Below is a small trained network, with its code and all its weights. Each question gives an input and a class and asks what happens when units are switched off, that is, made to give their printed mean instead of their output.

import numpy as np


def w(rows, s, z=0):
    codes = np.array(rows[::2]) - 128.0
    scale = np.full(codes.shape[1], s)
    scale[-1] = z or s
    return codes * scale


def f(y):
    return np.maximum(y, 0)


def log_softmax(a):
    a = a - a.max(-1, keepdims=True)
    return a - np.log(np.exp(a).sum(-1, keepdims=True))


def net(x, mask):
    res = np.array(x, float).reshape(1, 4) / 4 @ E
    y = f(res @ A[0][:, :-1].T + A[0][:, -1])
    res = res + np.where(mask, y, B[0][:, -1]) @ B[0][:, :-1]
    return log_softmax(res[-1] @ U[:, :-1].T + U[:, -1])


A, B = {}, {}
E = w([
[212,100,101,130,160,230,215,134,217],'x0',
[119,46,75,40,157,134,152,141,11],'x1',
[61,107,202,54,143,137,109,214,214],'x2',
[9,133,2,166,159,62,185,152,171],'x3',
],0.0095)
A[0] = w([
[31,124,134,1,114,150,106,214,205,100],'neuron 0',
[127,23,97,38,132,112,186,164,70,155],'neuron 1',
[98,182,72,185,146,114,150,150,189,118],'neuron 2',
[81,151,186,151,52,29,80,123,105,192],'neuron 3',
[82,89,109,69,149,141,143,164,11,124],'neuron 4',
[157,109,113,83,141,134,170,141,182,12],'neuron 5',
[200,106,81,147,186,178,232,109,249,144],'neuron 6',
[126,223,162,170,22,56,80,99,197,248],'neuron 7',
[192,134,131,135,67,181,70,85,85,2],'neuron 8',
[73,112,28,155,197,52,128,151,145,97],'neuron 9',
[195,157,61,193,93,124,173,57,60,80],'neuron 10',
[127,142,118,187,155,119,159,62,77,47],'neuron 11',
[115,149,187,205,121,146,114,84,202,136],'neuron 12',
[198,60,133,177,165,184,180,124,193,66],'neuron 13',
[194,118,162,135,96,183,76,113,112,87],'neuron 14',
[202,80,191,131,79,177,72,117,118,58],'neuron 15',
[94,97,218,66,153,137,112,124,163,38],'neuron 16',
[85,123,9,121,215,113,177,145,192,80],'neuron 17',
[61,100,46,183,126,117,194,124,138,89],'neuron 18',
],0.0085,0.0028)
B[0] = w([
[116,157,218,229,180,119,192,37,133,226],'neuron 0',
[142,148,130,151,22,207,190,206,183,192],'neuron 1',
[182,249,126,95,96,169,63,194,149,195],'neuron 2',
[53,39,139,140,88,88,61,90,85,227],'neuron 3',
[72,73,120,81,54,221,141,220,192,191],'neuron 4',
[72,85,138,162,138,91,101,45,112,161],'neuron 5',
[72,54,135,152,47,88,65,98,76,253],'neuron 6',
[85,86,112,77,18,203,166,181,157,244],'neuron 7',
[158,172,194,97,176,110,118,158,100,193],'neuron 8',
[201,187,182,90,130,67,41,178,100,206],'neuron 9',
[31,152,219,255,186,146,202,100,171,218],'neuron 10',
[69,105,203,215,146,112,192,157,127,172],'neuron 11',
[161,109,115,114,121,239,201,215,190,208],'neuron 12',
[82,32,148,147,58,79,35,109,77,211],'neuron 13',
[209,210,177,82,135,87,139,150,99,198],'neuron 14',
[211,185,155,87,152,131,28,200,92,209],'neuron 15',
[137,191,203,175,254,122,154,70,101,181],'neuron 16',
[173,186,165,129,118,104,88,188,57,213],'neuron 17',
[204,202,184,132,136,132,93,175,108,196],'neuron 18',
],0.007,0.013)
U = w([
[212,244,192,46,170,119,44,172,66,46],'0',
[136,102,152,96,18,243,183,187,195,155],'1',
[79,175,254,254,235,124,208,66,120,157],'2',
[56,29,176,98,54,81,23,88,44,117],'3',
[152,152,155,104,61,167,133,111,120,199],'4',
[145,127,44,63,219,103,196,14,191,2],'5',
[143,96,70,60,247,67,206,67,202,2],'6',
[156,114,56,34,198,25,198,11,232,2],'7',
],0.0071,0.0047)

Each question gives the input, the list of numbers given to net, and the class t.
The units are the neurons (one row each of A and B). Each row of codes is followed by its name. A weight is (code - 128) times the scale printed after its matrix; where a second scale follows, it is the last column's (A, B and U).
mask holds one flag per neuron, in row order. A switched-off neuron (its flag False) gives its mean, the last column of its row in B, instead of its output. The means were averaged over made-up inputs and are rounded, as every weight is.
A unit's drop is (log p(t) with every unit on - log p(t) with that unit switched off) / (log p(t) with every unit on - log p(t) with every unit switched off).
The circuit of an input: a set's keep is (log p(t) with only the set's units on - log p(t) with every unit switched off) / (log p(t) with every unit on - log p(t) with every unit switched off). Starting from the 12 units with the biggest drops (on a tie, the unit counted first), units are removed one at a time, each time the one whose removal leaves the highest keep (on an exact tie, the one counted first), for as long as the keep stays at least 0.8.
units of the circuit, in order: the units of the circuit, biggest drop first
most important unit: the unit with the biggest drop
top k neurons: the k neurons with the biggest drops, biggest first
drop when u is switched off: that unit's drop, to one decimal
input [-7,8,-4,-7], class 1: units of the circuit, in order	[neuron 4; neuron 1]
input [2,6,-4,1], class 1: units of the circuit, in order	[neuron 1]
input [3,2,4,-6], class 0: top 2 neurons	[neuron 15; neuron 10]
input [4,4,6,6], class 0: top 3 neurons	[neuron 17; neuron 9; neuron 10]
input [4,-6,-5,0], class 1: top 2 neurons	[neuron 12; neuron 0]
input [0,-7,-5,-6], class 1: top 4 neurons	[neuron 7; neuron 12; neuron 9; neuron 17]
input [-4,-5,6,-4], class 2: top 4 neurons	[neuron 16; neuron 0; neuron 4; neuron 1]
input [4,-7,8,-5], class 2: top 3 neurons	[neuron 16; neuron 0; neuron 4]
input [7,1,4,-5], class 3: top 2 neurons	[neuron 13; neuron 6]
input [8,5,-3,-4], class 3: top 2 neurons	[neuron 13; neuron 6]
input [3,1,8,8], class 0: top 2 neurons	[neuron 9; neuron 17]
input [-2,3,5,-4], class 2: top 2 neurons	[neuron 0; neuron 16]
input [8,4,8,5], class 2: top 2 neurons	[neuron 0; neuron 3]
input [7,-1,8,4], class 2: most important unit	neuron 0
input [8,-7,4,7], class 3: top 3 neurons	[neuron 6; neuron 13; neuron 5]
input [5,0,7,3], class 2: drop when neuron 0 is switched off	0.9
input [8,-1,-3,-5], class 3: drop when neuron 6 is switched off	0.3
input [7,3,6,7], class 0: drop when neuron 18 is switched off	0.4
